Below is a small trained network, with its code and all its weights. Each question gives an input and a class and asks what happens when units are switched off, that is, made to give their printed mean instead of their output.

import numpy as np


def w(rows, s, z=0):
    codes = np.array(rows[::2]) - 128.0
    scale = np.full(codes.shape[1], s)
    scale[-1] = z or s
    return codes * scale


def norm(h):
    return h / np.sqrt((h * h).mean(-1, keepdims=True) + 1e-5)


def f(y):
    return np.maximum(y, 0)


def log_softmax(a):
    a = a - a.max(-1, keepdims=True)
    return a - np.log(np.exp(a).sum(-1, keepdims=True))


def net(x, mask):
    res = np.array(x, float).reshape(1, 7) / 4 @ E
    u = 0
    for l in range(3):
        y = f(norm(res) @ A[l][:, :-1].T + A[l][:, -1])
        res = res + np.where(mask[u : u + 9], y, B[l][:, -1]) @ B[l][:, :-1]
        u += 9
    return log_softmax(norm(res)[-1] @ U[:, :-1].T + U[:, -1])


A, B = {}, {}
E = w([
[117,130,172,39,62,149,111,125,86,140,175,118],'x0',
[138,70,177,177,73,208,165,170,112,86,33,77],'x1',
[100,85,161,147,164,83,208,183,106,160,200,74],'x2',
[121,124,127,121,128,120,136,125,134,128,120,130],'x3',
[4,138,253,170,129,123,53,89,165,137,148,114],'x4',
[141,124,132,134,121,122,128,116,133,136,131,122],'x5',
[128,121,126,122,139,140,128,116,134,122,131,117],'x6',
],0.012)
A[0] = w([
[117,86,223,2,26,175,133,114,56,112,157,129,2],'L0N1',
[137,156,89,184,222,72,94,118,158,133,140,157,137],'L0N2',
[129,157,107,203,187,90,128,121,155,86,67,132,5],'L0N3',
[138,194,116,164,87,178,63,59,202,83,39,209,32],'L0N4',
[14,155,182,218,154,149,80,89,188,201,105,129,56],'L0N5',
[129,80,181,151,58,211,146,166,126,109,57,77,44],'L0N6',
[146,101,144,157,104,161,143,153,116,139,57,92,22],'L0N7',
[120,85,175,167,199,101,184,220,119,155,191,76,29],'L0N8',
[157,87,124,245,179,131,108,198,183,103,68,115,83],'L0N9',
],0.0089,0.0094)
B[0] = w([
[81,191,1,168,75,185,59,206,200,230,170,36,203],'L0N1',
[108,181,79,144,124,203,208,81,180,186,155,170,248],'L0N2',
[101,173,64,207,110,232,104,118,206,195,107,120,156],'L0N3',
[151,51,155,106,252,78,19,179,53,213,37,91,225],'L0N4',
[148,129,162,157,133,60,77,199,229,26,189,104,254],'L0N5',
[86,88,152,153,18,92,160,78,22,56,68,90,225],'L0N6',
[122,125,157,110,63,147,206,63,73,116,109,159,164],'L0N7',
[139,48,185,146,224,102,124,154,46,208,112,61,205],'L0N8',
[72,166,69,172,54,228,164,170,208,210,108,58,214],'L0N9',
],0.0089,0.0074)
A[1] = w([
[114,86,165,152,177,139,205,139,110,166,162,87,61],'L1N1',
[248,104,97,117,156,171,191,143,138,112,90,171,54],'L1N2',
[155,188,98,115,193,101,121,69,152,146,186,205,2],'L1N3',
[111,160,160,30,91,176,125,115,123,183,187,136,88],'L1N4',
[191,117,36,95,106,141,185,166,98,136,125,110,109],'L1N5',
[147,107,149,212,111,123,130,187,129,64,80,118,117],'L1N6',
[140,155,115,105,184,106,114,113,169,156,225,184,97],'L1N7',
[159,150,120,76,152,149,40,107,94,117,39,175,51],'L1N8',
[111,72,165,143,173,90,158,132,78,156,153,130,18],'L1N9',
],0.012,0.0069)
B[1] = w([
[187,109,124,103,179,105,59,155,125,157,84,135,204],'L1N1',
[97,169,181,177,118,64,84,125,138,71,211,133,189],'L1N2',
[86,107,165,58,82,113,218,81,69,131,77,154,218],'L1N3',
[108,181,122,108,52,182,105,194,178,151,95,70,191],'L1N4',
[107,181,162,150,140,118,14,153,196,61,137,101,251],'L1N5',
[116,161,134,34,130,126,201,52,130,125,134,169,213],'L1N6',
[72,138,125,38,72,118,181,67,85,144,45,176,255],'L1N7',
[205,55,143,150,251,84,76,189,77,200,92,76,185],'L1N8',
[202,59,140,147,183,142,60,111,119,184,84,111,165],'L1N9',
],0.012,0.0097)
A[2] = w([
[146,116,130,106,95,175,169,60,83,88,83,108,139],'L2N1',
[111,153,237,139,141,96,92,134,147,30,208,154,47],'L2N2',
[107,151,191,107,169,50,59,114,144,70,106,121,175],'L2N3',
[82,172,167,170,111,82,90,121,220,18,182,142,145],'L2N4',
[134,111,137,191,101,127,147,104,18,32,117,89,35],'L2N5',
[111,102,144,183,57,149,192,126,78,23,95,133,3],'L2N6',
[180,43,142,123,186,121,121,158,101,197,161,99,35],'L2N7',
[186,200,63,84,119,99,101,117,73,130,184,132,115],'L2N8',
[122,139,69,250,194,130,199,51,181,154,126,186,127],'L2N9',
],0.012,0.006)
B[2] = w([
[134,170,128,90,166,71,145,124,127,142,125,141,189],'L2N1',
[162,71,141,169,123,137,201,98,180,5,235,171,179],'L2N2',
[180,71,120,164,169,109,187,137,112,104,164,150,251],'L2N3',
[193,128,127,146,132,147,145,127,93,35,210,155,219],'L2N4',
[103,141,126,54,147,99,181,97,118,175,136,232,162],'L2N5',
[67,165,104,54,98,116,181,99,122,203,123,182,167],'L2N6',
[185,111,108,142,178,124,60,114,69,154,80,174,183],'L2N7',
[125,68,132,165,146,209,142,149,133,85,141,87,156],'L2N8',
[113,190,58,155,39,185,38,189,108,163,155,59,169],'L2N9',
],0.014,0.013)
U = w([
[200,58,151,157,229,73,65,141,59,196,56,130,28],'0',
[66,136,148,73,74,99,251,40,80,148,66,193,191],'1',
[188,90,162,174,130,102,134,130,150,9,213,158,250],'2',
[87,199,59,174,33,194,78,189,200,199,134,44,31],'3',
],0.02,0.0017)

Each question gives the input, the list of numbers given to net, and the class t.
The units are the neurons (one row each of A and B). Each row of codes is followed by its name. A weight is (code - 128) times the scale printed after its matrix; where a second scale follows, it is the last column's (A, B and U).
mask holds one flag per neuron, layer by layer. A switched-off neuron (its flag False) gives its mean, the last column of its row in B, instead of its output. The means were averaged over made-up inputs and are rounded, as every weight is.
A unit's drop is (log p(t) with every unit on - log p(t) with that unit switched off) / (log p(t) with every unit on - log p(t) with every unit switched off).
The circuit of an input: a set's keep is (log p(t) with only the set's units on - log p(t) with every unit switched off) / (log p(t) with every unit on - log p(t) with every unit switched off). Starting from the 12 units with the biggest drops (on a tie, the unit counted first), units are removed one at a time, each time the one whose removal leaves the highest keep (on an exact tie, the one counted first), for as long as the keep stays at least 0.8.
circuit, biggest first: the units of the circuit, biggest drop first
most important unit: the unit with the biggest drop
k most important neurons: the k neurons with the biggest drops, biggest first
k most important neurons of layer l: the k neurons of layer l with the biggest drops, biggest first
drop when u is switched off: that unit's drop, to one decimal
input [-3,-6,-8,4,-1,-8,4], class 0: circuit, biggest first -> [L0N4]
input [0,-2,2,1,-2,-7,-8], class 0: 3 most important neurons -> [L0N8; L0N5; L1N1]
input [6,7,6,-8,2,3,0], class 1: 2 most important neurons -> [L0N6; L0N4]
input [-6,6,-1,-4,-6,-7,1], class 1: 2 most important neurons -> [L0N9; L0N6]
input [-6,7,-6,8,-7,1,-2], class 1: 3 most important neurons of layer 1 -> [L1N6; L1N1; L1N4]
input [-6,7,5,6,-6,5,3], class 1: 2 most important neurons -> [L0N6; L0N9]
input [3,-2,8,1,7,6,-4], class 0: 3 most important neurons -> [L0N8; L1N9; L1N5]
input [-7,2,2,0,-7,-2,3], class 2: 2 most important neurons -> [L1N5; L1N2]
input [7,-6,0,-1,-3,-5,-6], class 3: 2 most important neurons -> [L1N4; L0N1]
input [8,1,-4,8,-8,1,1], class 2: 3 most important neurons -> [L1N5; L1N2; L0N9]
input [6,-7,2,-7,-6,-5,0], class 1: 2 most important neurons -> [L1N7; L1N3]
input [-8,3,-7,8,-8,8,0], class 2: 3 most important neurons -> [L1N2; L1N5; L0N1]
input [-6,-1,4,8,5,-5,-2], class 3: 2 most important neurons of layer 1 -> [L1N5; L1N2]
input [6,4,-6,1,8,-1,0], class 2: most important unit -> L0N5
input [-1,6,5,-3,-5,2,8], class 1: 2 most important neurons of layer 0 -> [L0N6; L0N4]
input [-1,0,-5,-8,-4,2,8], class 0: 2 most important neurons -> [L1N8; L0N4]
input [-5,4,7,3,5,7,6], class 0: drop when L0N8 is switched off -> 9.4
input [-7,-3,5,0,-4,8,5], class 3: drop when L0N2 is switched off -> 0.3
input [4,3,6,0,5,-7,-7], class 0: drop when L0N8 is switched off -> 3.7
input [7,-5,-3,4,-5,-1,-1], class 3: most important unit -> L1N4
